Below is a small trained network, with its code and all its weights. Each question gives an input and a class and asks what happens when units are switched off, that is, made to give their printed mean instead of their output.

import numpy as np


def w(rows, s, z=0):
    codes = np.array(rows[::2]) - 128.0
    scale = np.full(codes.shape[1], s)
    scale[-1] = z or s
    return codes * scale


def norm(h):
    return h / np.sqrt((h * h).mean(-1, keepdims=True) + 1e-5)


def f(y):
    return y / 2 * (1 + np.tanh(0.7978845608 * (y + 0.044715 * y**3)))


def log_softmax(a):
    a = a - a.max(-1, keepdims=True)
    return a - np.log(np.exp(a).sum(-1, keepdims=True))


def net(x, mask):
    res = np.array(x, float).reshape(1, 7) / 4 @ E
    u = 0
    for l in range(3):
        y = f(norm(res) @ A[l][:, :-1].T + A[l][:, -1])
        res = res + np.where(mask[u : u + 4], y, B[l][:, -1]) @ B[l][:, :-1]
        u += 4
    return log_softmax(norm(res)[-1] @ U[:, :-1].T + U[:, -1])


A, B = {}, {}
E = w([
[176,59,111,64,142,141,173,136,142,144,111,130],'x0',
[107,174,98,99,62,173,227,90,143,94,175,197],'x1',
[133,132,77,120,179,192,146,176,162,231,99,147],'x2',
[101,63,63,176,179,123,179,95,137,117,144,169],'x3',
[116,98,171,216,183,179,174,182,161,97,27,170],'x4',
[48,93,149,143,117,50,137,143,153,111,96,88],'x5',
[76,119,201,190,64,93,143,67,254,144,145,112],'x6',
],0.0088)
A[0] = w([
[166,74,143,136,223,147,109,249,102,138,99,69,49],'0.n0',
[64,132,125,131,51,86,203,147,96,161,87,147,5],'0.n1',
[153,93,42,90,211,189,153,109,81,149,167,136,196],'0.n2',
[163,66,1,43,179,145,140,144,69,72,143,167,142],'0.n3',
],0.007,0.0026)
B[0] = w([
[2,150,94,164,134,58,161,189,170,146,72,118,230],'0.n0',
[110,44,72,152,141,132,104,114,173,139,69,188,139],'0.n1',
[162,157,97,133,145,249,118,23,170,143,114,45,235],'0.n2',
[159,55,163,100,183,193,200,49,211,216,148,69,254],'0.n3',
],0.0094,0.0066)
A[1] = w([
[105,228,113,159,93,205,200,190,98,63,38,108,129],'1.n0',
[125,116,50,55,80,108,45,139,107,167,103,57,118],'1.n1',
[103,97,118,67,141,124,211,161,209,153,57,95,200],'1.n2',
[175,137,149,72,254,104,71,187,51,164,44,74,255],'1.n3',
],0.0068,0.0017)
B[1] = w([
[160,130,151,117,118,148,140,82,76,122,155,99,172],'1.n0',
[176,125,114,119,148,85,68,102,35,66,155,73,176],'1.n1',
[200,122,93,222,159,114,142,126,152,70,201,101,254],'1.n2',
[17,153,182,107,99,72,146,145,162,2,155,134,214],'1.n3',
],0.012,0.0078)
A[2] = w([
[159,172,94,94,113,67,124,112,124,106,148,88,255],'2.n0',
[82,73,134,181,143,153,193,104,225,133,13,133,196],'2.n1',
[73,205,147,198,67,124,1,145,145,200,169,142,81],'2.n2',
[30,150,171,132,159,83,112,96,26,63,66,174,220],'2.n3',
],0.0072,0.0017)
B[2] = w([
[49,153,225,122,148,185,147,168,18,122,164,101,196],'2.n0',
[124,198,210,171,187,116,251,165,205,125,115,123,254],'2.n1',
[207,107,82,66,221,248,169,81,112,175,100,66,170],'2.n2',
[51,254,204,131,30,27,112,139,104,96,240,118,208],'2.n3',
],0.0083,0.0073)
U = w([
[199,142,113,89,156,216,128,27,95,178,155,74,253],'0',
[93,150,148,202,166,118,198,142,226,133,105,112,203],'1',
[144,89,69,160,73,105,59,154,84,143,62,184,9],'2',
[206,144,119,89,76,130,114,160,53,129,64,228,33],'3',
[152,12,94,86,97,80,95,124,89,147,117,144,41],'4',
[171,104,66,99,106,79,55,158,93,142,70,215,12],'5',
[128,86,78,88,122,118,73,155,98,151,60,188,4],'6',
[47,188,178,114,52,39,104,144,49,67,190,94,196],'7',
],0.011,0.0033)

Each question gives the input, the list of numbers given to net, and the class t.
The units are the neurons (one row each of A and B). Each row of codes is followed by its name. A weight is (code - 128) times the scale printed after its matrix; where a second scale follows, it is the last column's (A, B and U).
mask holds one flag per neuron, layer by layer. A switched-off neuron (its flag False) gives its mean, the last column of its row in B, instead of its output. The means were averaged over made-up inputs and are rounded, as every weight is.
A unit's drop is (log p(t) with every unit on - log p(t) with that unit switched off) / (log p(t) with every unit on - log p(t) with every unit switched off).
The circuit of an input: a set's keep is (log p(t) with only the set's units on - log p(t) with every unit switched off) / (log p(t) with every unit on - log p(t) with every unit switched off). Starting from all 12 units, units are removed one at a time, each time the one whose removal leaves the highest keep (on an exact tie, the one counted first), for as long as the keep stays at least 0.8.
circuit, biggest first: the units of the circuit, biggest drop first
top k neurons: the k neurons with the biggest drops, biggest first
drop when u is switched off: that unit's drop, to one decimal
input [4,-4,5,-2,3,-7,-3], class 1: circuit, biggest first	(0.n0)
input [3,-3,8,4,-8,7,5], class 0: circuit, biggest first	(1.n3, 0.n0)
input [-4,3,-3,5,5,-2,-3], class 0: circuit, biggest first	(1.n3, 0.n0)
input [-1,-2,0,-4,8,-5,0], class 7: top 3 neurons	(0.n3, 1.n0, 2.n3)
input [8,-3,-2,-4,-1,8,-7], class 1: top 2 neurons	(0.n3, 0.n0)
input [5,5,2,5,5,1,-1], class 0: top 3 neurons	(1.n3, 0.n2, 0.n0)
input [8,2,8,-6,4,-2,-8], class 1: top 2 neurons	(0.n0, 1.n3)
input [-3,-4,1,4,2,7,0], class 7: top 2 neurons	(0.n3, 0.n2)
input [2,-7,2,-1,-5,-1,-2], class 7: top 2 neurons	(1.n3, 1.n1)
input [-7,-1,-6,3,0,-8,4], class 0: top 2 neurons	(2.n2, 1.n3)
input [5,-8,7,-3,-1,0,-5], class 1: top 2 neurons	(0.n0, 0.n3)
input [5,-2,3,0,-7,8,-3], class 0: top 2 neurons	(0.n3, 2.n3)
input [1,7,-3,8,7,-8,-2], class 0: drop when 1.n3 is switched off	0.2
input [0,4,-7,5,-4,-2,-7], class 0: drop when 0.n3 is switched off	0.0
input [1,7,-4,2,1,1,-7], class 0: drop when 0.n0 is switched off	0.1
input [6,-5,-7,-4,3,-4,-4], class 7: circuit, biggest first	(1.n3)
input [-7,-1,3,-5,-1,-5,-7], class 7: drop when 1.n3 is switched off	2.3
